q40q232: -95 62 214 56 143 175 37 -68 -74 3 -68 -78 -82 43 -84 -68 -74 -89 164 43 -233 -121 141 -20 93 83 -143 -259 181
q299q298: -15 -76 91 -22 -42 42 -155 -76 -48 -200 -42 -222 -208 124 1 116 -89 -75 85 -70 -45 192 16 -118 26 -103 -61 -49 64
q440q106: 90 63 -19 -23 75 -190 -11 -32 101 338 1 89 50 -172 62 -111 176 206 -103 113 -80 40 87 -86 -71 158 -130 -43 -92
q273q611: 51 162 23 25 119 139 35 -38 -102 -42 19 -1 -66 8 -38 54 -97 -176 180 55 -211 27 -20 -123 -2 44 -49 -105 31
q440q106: 75 -55 -225 -9 46 -251 -102 -6 47 108 15 157 102 -305 24 -66 246 253 -154 -23 23 56 72 -22 -187 177 163 -45 -46
q440q106: -46 -3 -76 -3 29 109 -150 -114 -237 -74 -131 -125 -212 -25 94 232 78 -194 -279 -256 65 55 -17 -98 20 -320 45 156 -149
q813q566: -21 -84 -45 -93 31 -69 -115 -10 -38 -205 -20 -10 -170 -32 -36 88 24 77 217 53 -54 45 134 -63 -49 58 6 -138 79
q440q106: 89 -51 -67 -37 -51 -45 55 47 139 -62 95 -4 -19 -48 4 92 -66 87 58 43 15 14 29 10 67 73 62 22 146
q299q298: 93 -51 -149 -79 33 49 -70 -3 -140 -138 -123 -1 -82 -177 25 166 -38 -13 -54 -58 -22 34 -60 -175 -13 14 145 -37 99
q40q232: -140 -70 80 -21 11 -37 -86 16 -96 -216 -61 10 -86 130 -97 -38 29 -41 211 49 14 20 70 112 -59 -92 18 -69 -82
q813q566: 107 65 -154 -35 4 62 25 21 36 44 37 -10 34 -108 53 127 -49 -67 -108 -100 -15 -31 -123 -212 -38 11 91 24 82
q299q298: -83 99 133 138 -91 26 142 -20 238 191 223 -50 123 225 20 -166 -154 36 99 93 -1 -44 -68 121 93 138 -190 -43 98
q813q566: 10 -11 -97 -58 102 -27 9 -29 -58 4 -66 108 -146 -209 -14 108 110 72 22 20 -48 -109 122 -12 12 -11 17 -35 25
q813q566: -168 -57 85 35 59 -19 -63 -64 -44 -76 -58 18 -69 -15 -91 -105 51 99 155 48 -84 -64 158 76 -27 115 -39 -252 106
q813q566: 40 29 -60 -81 -65 -152 76 58 100 -65 152 66 42 114 -7 16 -17 41 163 127 123 129 -100 44 -33 -12 -10 139 -196
q813q566: -29 135 -97 -41 19 -156 34 -32 48 43 171 56 -28 95 62 -8 110 -4 -5 6 91 61 -34 -21 -123 -69 -57 87 -235
q299q298: -103 -45 -249 -145 29 -139 -77 -12 -137 -215 -57 203 -75 -148 -30 49 46 194 228 135 56 -16 -30 -102 -158 206 106 -221 3
q813q566: 71 67 94 -125 -267 128 95 101 49 -180 115 -176 82 458 76 91 -334 -218 99 68 185 212 -320 -145 72 -119 -125 250 -142
q273q611: -91 -51 -12 -69 105 60 -215 15 -470 -199 -267 90 -113 27 -18 105 185 -205 28 -8 41 41 116 115 -46 -272 46 175 -443
q273q611: -16 -22 -68 46 -18 -52 -48 -69 69 6 53 -74 -9 -42 14 11 -13 43 -67 -111 31 83 -107 -78 -45 12 56 -52 66
q273q611: 192 58 -107 -82 -119 80 79 67 83 209 -9 31 191 -122 98 69 -16 6 -277 -54 60 -21 -134 -226 -10 54 -9 183 -29
q40q232: 141 84 -127 31 -104 46 19 97 183 103 212 -77 311 79 42 35 -172 -114 -2 -63 31 131 -303 -201 -55 124 94 109 -23
q440q106: 358 76 -258 -107 -210 76 249 48 244 358 83 23 350 -291 226 23 -61 168 -641 -209 198 -89 -322 -385 -19 204 34 233 187
q813q566: -74 -37 49 22 79 13 -1 -63 -118 -39 -71 -21 -226 10 39 60 81 -35 -87 -62 40 -102 142 175 108 -221 -41 75 -22
q273q611: 36 -31 -15 59 -94 81 -36 34 72 56 50 -138 139 82 36 47 -98 -122 -126 -160 88 64 -200 -58 31 -94 62 152 -27
q299q298: 63 73 -79 20 -85 206 -15 42 -79 64 15 -152 178 166 122 72 -182 -297 -205 -239 151 29 -427 -216 -19 -181 34 231 -124
q40q232: 137 -25 102 41 -143 119 49 112 9 36 -21 -38 199 102 47 -72 -40 -102 -237 -58 71 8 -3 114 55 -75 25 251 -38
q299q298: -131 13 7 -25 39 74 -90 -60 -174 -112 -109 -76 -160 91 21 85 -29 -135 -6 -78 19 -14 -54 -87 -15 -161 -7 -57 -40
q40q232: -61 -105 13 -53 278 -68 -167 -52 -280 -162 -233 65 -332 -196 -46 49 180 64 161 70 -187 -104 350 80 -1 -22 31 -237 83
q299q298: -74 -57 171 52 -119 99 36 97 17 -27 -9 -30 106 246 -49 -80 -77 -126 69 18 104 -56 -41 219 79 -160 -55 174 -110
q440q106: 20 -40 21 12 -66 153 36 50 -70 -28 -103 -10 37 7 21 28 -69 -89 -147 -77 56 -111 -48 37 68 -96 55 95 73
q813q566: -56 -78 105 -76 -3 -133 -11 62 57 -281 40 -3 -91 162 -119 -57 -105 86 429 236 -54 102 81 77 -15 114 4 -201 97
q273q611: 34 55 123 74 100 -7 -11 -137 -73 41 -32 -101 -281 8 94 -6 69 -19 -174 -49 -108 29 203 78 78 -138 -131 -12 82
q299q298: 208 34 -51 -12 -75 -147 21 -23 75 62 62 18 -35 -54 120 -41 46 130 -195 37 25 179 11 -16 -53 35 -33 116 1
q40q232: -25 9 -27 116 76 -39 -27 -45 24 161 16 39 15 -118 11 -45 87 55 -83 -24 -60 -49 75 103 20 41 28 -35 28
q40q232: 68 20 -84 -51 59 -192 11 -27 92 96 78 74 -22 -119 48 -60 69 227 57 126 -42 43 68 -56 -54 219 -56 -120 54
q299q298: -109 8 120 35 63 65 -28 9 -37 -47 -12 -54 2 139 -77 -65 -79 -101 227 40 -78 -36 -21 15 6 3 -54 -130 15
q813q566: 120 -22 -83 -47 -177 -30 -7 -14 104 40 70 -119 90 29 99 81 -20 1 -273 -166 192 190 -212 -157 -29 -100 13 247 -119
q40q232: 43 -158 -162 -124 -18 -158 -45 29 14 -48 -79 127 -98 -236 -1 107 158 217 -27 16 110 -45 96 27 -27 -18 83 66 -16
q40q232: 131 37 -217 -136 -45 9 -51 -25 -45 -67 29 -89 -10 -47 112 209 -103 -45 -82 -100 86 177 -273 -368 -58 15 54 70 -48
q40q232: 49 7 -118 -21 47 -172 -7 -71 137 74 51 90 28 -260 -34 -75 24 309 108 135 -139 78 28 -172 -102 404 19 -326 222
q813q566: -12 115 -205 -108 226 -134 19 -188 -131 69 -73 170 -284 -358 69 59 149 256 -3 100 -142 -87 128 -224 -79 233 -77 -329 138
q813q566: 140 54 7 -75 -101 106 10 -28 23 18 23 -196 19 114 124 69 -218 -68 -84 -55 24 157 -251 -325 30 46 -123 34 77
q273q611: 30 -48 -89 -70 36 -50 48 68 38 -43 -10 145 -38 -134 -46 22 18 119 175 109 -23 -143 66 29 -16 95 38 -74 116
q40q232: -13 -77 -31 -19 82 17 11 -5 -42 -106 -112 137 -89 -267 -102 34 17 182 151 148 -179 -129 251 49 59 255 91 -276 295
q273q611: 72 -5 -254 42 -13 -122 -27 38 70 20 96 156 135 -194 -1 -12 44 118 4 -2 27 25 -104 -5 -141 162 203 -22 36
q299q298: -85 -2 -51 -100 78 -161 -48 -18 7 -122 78 12 -197 113 -8 22 -6 52 356 107 26 22 -41 -50 -86 -25 -103 -112 -57
q813q566: 6 158 -159 128 145 43 87 -91 36 280 82 141 155 -311 -6 -46 106 60 -150 -71 -141 -142 8 -64 -41 235 64 -136 79
q440q106: 79 115 -9 32 -30 82 102 -44 118 79 120 -86 -45 37 62 64 -117 -73 -66 -63 -38 0 -101 -123 45 -23 -72 28 126
q440q106: -164 -103 -46 50 1 -47 -148 -1 -67 -179 -15 58 -149 41 -63 27 60 5 217 6 18 -55 106 183 -60 -90 60 -59 -2
q40q232: -94 52 -81 163 117 78 12 -124 -49 142 -37 126 78 -282 -56 -110 -18 149 33 38 -192 -131 13 -6 4 366 45 -353 269
q440q106: 74 -109 -95 -65 -44 -81 -50 48 24 -77 -16 23 -133 -55 57 111 2 96 25 37 60 -8 57 40 32 -42 41 72 79
q440q106: -27 12 -24 -72 13 -102 -34 -15 27 -126 115 -32 -162 148 18 60 -63 24 302 117 10 93 -15 -31 -15 6 -113 -40 -40
q40q232: -168 -99 42 -6 -4 -53 4 139 12 -71 2 133 73 112 -92 -91 103 7 172 69 105 -219 147 301 -16 -83 57 46 -105
q299q298: 91 83 -31 -55 -110 -40 84 45 179 79 124 -7 177 76 38 -116 -128 73 36 62 21 59 -207 -219 -117 207 -65 -77 89
q813q566: 26 -30 -31 131 35 -197 -83 -108 317 177 221 -110 -5 -145 9 -49 66 253 2 -23 -152 132 168 -27 -8 278 -6 -218 252
q273q611: 85 42 -51 14 64 -6 -63 16 -208 -5 -121 151 -11 -120 32 -37 139 -23 -112 47 -72 9 133 78 -83 -6 60 52 -113
q440q106: -101 -48 18 28 -65 70 22 66 12 -18 -33 85 185 -4 -95 -90 23 2 15 -20 47 -133 4 89 -41 52 75 -23 -1
q273q611: 31 -13 -193 -116 101 -193 -75 -141 -70 -32 -17 3 -228 -192 85 132 95 179 -29 -12 39 138 -38 -192 -53 37 -12 -78 -38
q440q106: -55 23 -75 -108 105 -12 38 -37 -192 -50 -142 150 -169 -128 19 44 118 48 -26 38 27 -163 86 -5 -25 -59 -24 -43 -48
q40q232: 162 116 -149 -42 -23 -136 90 -57 201 220 162 -3 67 -120 119 -3 -39 174 -119 30 4 121 -170 -256 -52 217 -62 -35 72
q273q611: -148 -99 -145 -70 209 -190 -125 -86 -97 -84 -123 202 -236 -354 -106 44 255 279 209 106 -133 -132 317 24 -93 174 75 -343 101
q299q298: 13 32 152 6 -114 143 13 31 -180 -77 -94 -56 -53 276 89 -34 -32 -225 -179 -61 126 6 -30 133 33 -320 -113 285 -192
q273q611: -42 -103 27 84 40 100 52 78 -1 -31 -42 99 29 -133 -107 61 88 -27 -12 -27 -34 -229 257 315 151 -70 152 85 76
q40q232: 6 18 -149 74 73 -52 86 -22 219 377 17 184 202 -424 -48 -108 124 275 -124 -9 -112 -246 28 -89 -58 336 68 -232 248
q40q232: 48 11 98 -59 -129 68 -20 82 16 -68 37 -130 146 242 24 -15 -68 -152 -54 -52 79 123 -75 -86 -32 -77 -36 155 -144
q299q298: -62 25 146 39 3 -14 75 -22 46 -19 72 -23 -79 142 -7 -49 -29 25 93 119 -34 -9 163 185 121 14 -114 -21 30
q813q566: 122 -20 -71 -62 -128 -199 -96 -23 147 79 113 -107 27 65 131 -9 0 141 -95 -1 105 279 -125 -173 -92 65 -79 87 -87
q273q611: 33 80 185 39 -144 114 135 35 124 186 95 -154 167 271 92 -75 -61 -151 -282 -108 136 -1 -85 45 107 -173 -155 285 -137
q440q106: -3 18 66 -212 1 8 -90 78 -242 -371 -54 -104 -61 351 -2 65 -164 -208 328 134 56 238 -156 -175 -68 -84 -49 15 -255
q440q106: 180 -2 -108 -118 -106 84 115 19 119 138 3 -63 84 -111 94 133 -163 57 -134 -50 93 -3 -277 -302 83 72 -59 107 108
q299q298: -18 22 -78 216 63 -112 -65 -64 86 227 113 84 207 -198 -48 -118 205 82 -148 -83 -61 79 76 175 -67 115 132 18 -121
q440q106: 14 -83 -21 93 -104 39 82 133 153 78 2 151 270 -131 -83 -148 20 103 -88 -5 18 -210 49 182 -25 144 172 -14 195
q299q298: 121 48 -175 -35 78 -62 194 23 159 287 4 259 108 -441 1 -28 143 278 -167 70 -76 -273 122 -44 -1 276 61 -102 214
q40q232: -83 -86 -51 34 15 45 -111 26 -139 -176 -143 114 -27 -129 -128 51 64 -33 94 2 -62 -38 95 94 -60 -24 189 -78 11
q299q298: -40 26 139 60 -112 155 9 69 -5 47 29 -119 212 283 6 -82 -91 -237 -71 -114 112 12 -181 38 13 -168 -58 207 -189
q813q566: -70 -159 11 -27 25 -114 -102 74 -99 -133 -62 80 -116 50 -49 34 204 -27 91 -17 143 -50 165 317 -8 -310 42 241 -277
q440q106: -13 94 -64 -124 -10 48 -77 -1 -84 -121 75 -147 51 229 19 128 -136 -232 178 -64 76 214 -333 -333 -100 -84 -49 66 -277
q273q611: -104 -17 26 -2 -3 -58 39 -22 17 42 -52 109 39 -79 -48 -135 122 143 -64 26 20 -117 107 70 -65 82 -5 -118 30
q299q298: -46 -61 -12 16 79 -30 -74 -39 -111 -26 -86 47 -131 -95 -19 44 129 19 4 -18 -13 -39 138 121 21 -101 10 26 -70
q813q566: 4 34 151 138 -230 138 77 173 336 58 296 -179 463 398 -91 -125 -286 -226 178 -40 60 105 -300 29 20 50 19 147 -34
q440q106: -1 132 -168 125 -14 237 -7 10 -120 161 -14 66 350 -136 28 11 -20 -178 -296 -181 -22 -75 -182 -127 -59 127 193 37 -53
q273q611: 234 -18 -52 -116 -91 -128 65 47 174 82 51 -5 58 -107 86 6 5 189 -155 62 28 114 13 -145 -11 144 -17 66 87
q273q611: 163 39 180 210 -85 255 41 -48 -7 317 -122 -204 174 -53 139 -71 0 -170 -749 -311 -28 -4 6 28 156 -162 25 239 102
q273q611: 91 -5 27 -16 -144 65 149 152 81 -70 69 61 257 105 -53 -56 -110 -61 19 53 106 1 -121 102 26 21 89 180 -52
-76 -138 -257 -134 216 -168 -250 -61 -310 -149 -266 203 -284 -393 -25 156 313 165 50 -3 -40 -77 225 -51 -154 -22 160 -162 -80 | q40q232
282 51 -313 -206 -72 -125 91 59 155 117 53 177 185 -366 50 109 24 259 -93 100 7 89 -131 -386 -129 355 94 -11 53 | q273q611
40 -113 18 0 -170 -78 0 182 166 -92 146 -45 273 234 -34 -85 -85 -37 94 -2 199 103 -162 141 -33 -41 113 213 -128 | q273q611
-15 27 148 62 14 44 49 -51 82 -111 81 -130 -200 155 -25 7 -166 -52 199 56 -121 30 46 46 97 -27 -100 -127 230 | q273q611
27 200 147 83 -110 287 66 -56 -9 182 78 -311 180 324 151 13 -190 -373 -395 -273 75 104 -302 -225 80 -201 -135 232 -139 | q40q232
-24 -107 87 -69 -42 -240 -134 52 142 -103 125 -102 -1 202 -34 -57 74 90 220 84 51 220 115 56 -73 4 -56 19 -162 | q40q232
-153 -3 234 138 40 188 53 52 -70 47 -98 -3 64 149 -89 -133 -47 -172 39 7 -62 -221 81 256 116 -119 -29 -18 32 | q813q566
21 33 46 81 19 102 12 23 51 50 33 -100 74 28 -39 74 -56 -181 -62 -103 -53 26 -56 -9 69 -111 90 79 -14 | q440q106
135 -68 -20 -63 -170 95 76 100 27 -33 -36 -14 127 19 45 43 -75 -36 -185 -78 162 -16 -130 -14 45 -89 46 246 -6 | q40q232
66 -42 -112 20 159 59 46 -27 90 120 -53 63 -32 -408 -87 99 15 118 50 -41 -198 -203 68 -130 57 183 102 -226 340 | q813q566
34 -35 -127 -113 -61 -74 -58 -6 -70 -170 12 -5 -123 49 74 110 -29 29 50 8 124 109 -92 -85 -52 -54 0 73 -70 | q299q298
-110 -73 78 71 -51 110 16 74 -19 -106 -29 36 65 90 -90 -46 -65 -64 119 20 16 -137 44 209 59 -26 65 -9 71 | q440q106
-30 -10 8 -29 -115 16 10 55 50 -59 26 -7 88 143 -11 -58 -136 -5 125 54 70 20 -173 -59 -52 53 -23 -31 26 | q299q298
46 -43 -17 -78 4 -63 -26 43 -47 -164 -15 21 -64 35 -16 23 -33 21 158 91 6 73 4 0 -27 11 25 -14 -10 | q299q298
16 106 -29 103 78 53 12 -111 -12 150 65 -50 -38 -80 71 40 71 -57 -217 -135 -66 -8 60 -12 40 -31 -26 34 0 | q299q298
102 24 -197 -70 -55 76 20 5 -76 5 -88 58 -40 -149 102 120 -46 -13 -202 -98 77 -78 -181 -197 -55 -45 76 62 90 | q299q298
-64 -93 -31 44 161 -11 -17 -23 -185 3 -197 126 -139 -218 -26 -6 169 35 -116 -60 4 -216 143 216 43 -151 111 -7 24 | q813q566
50 104 60 31 -74 4 2 -21 55 63 154 -151 82 246 95 -27 -90 -118 -58 -33 53 201 -142 -65 6 -41 -116 144 -160 | q40q232
30 5 -96 -14 -1 -6 -46 -108 23 -27 26 -90 -106 -97 20 127 -28 16 -38 -112 -7 118 -112 -197 -22 -9 6 -39 54 | q440q106
-49 51 168 43 -59 213 -23 11 -96 39 -50 -153 116 217 3 22 -46 -284 -145 -132 31 44 -64 -15 71 -206 -67 193 -218 | q273q611
-94 -63 64 -14 84 0 -73 -27 -204 -333 -105 -10 -300 105 -59 49 -49 -81 256 67 -44 13 86 135 17 -156 28 -106 52 | q440q106
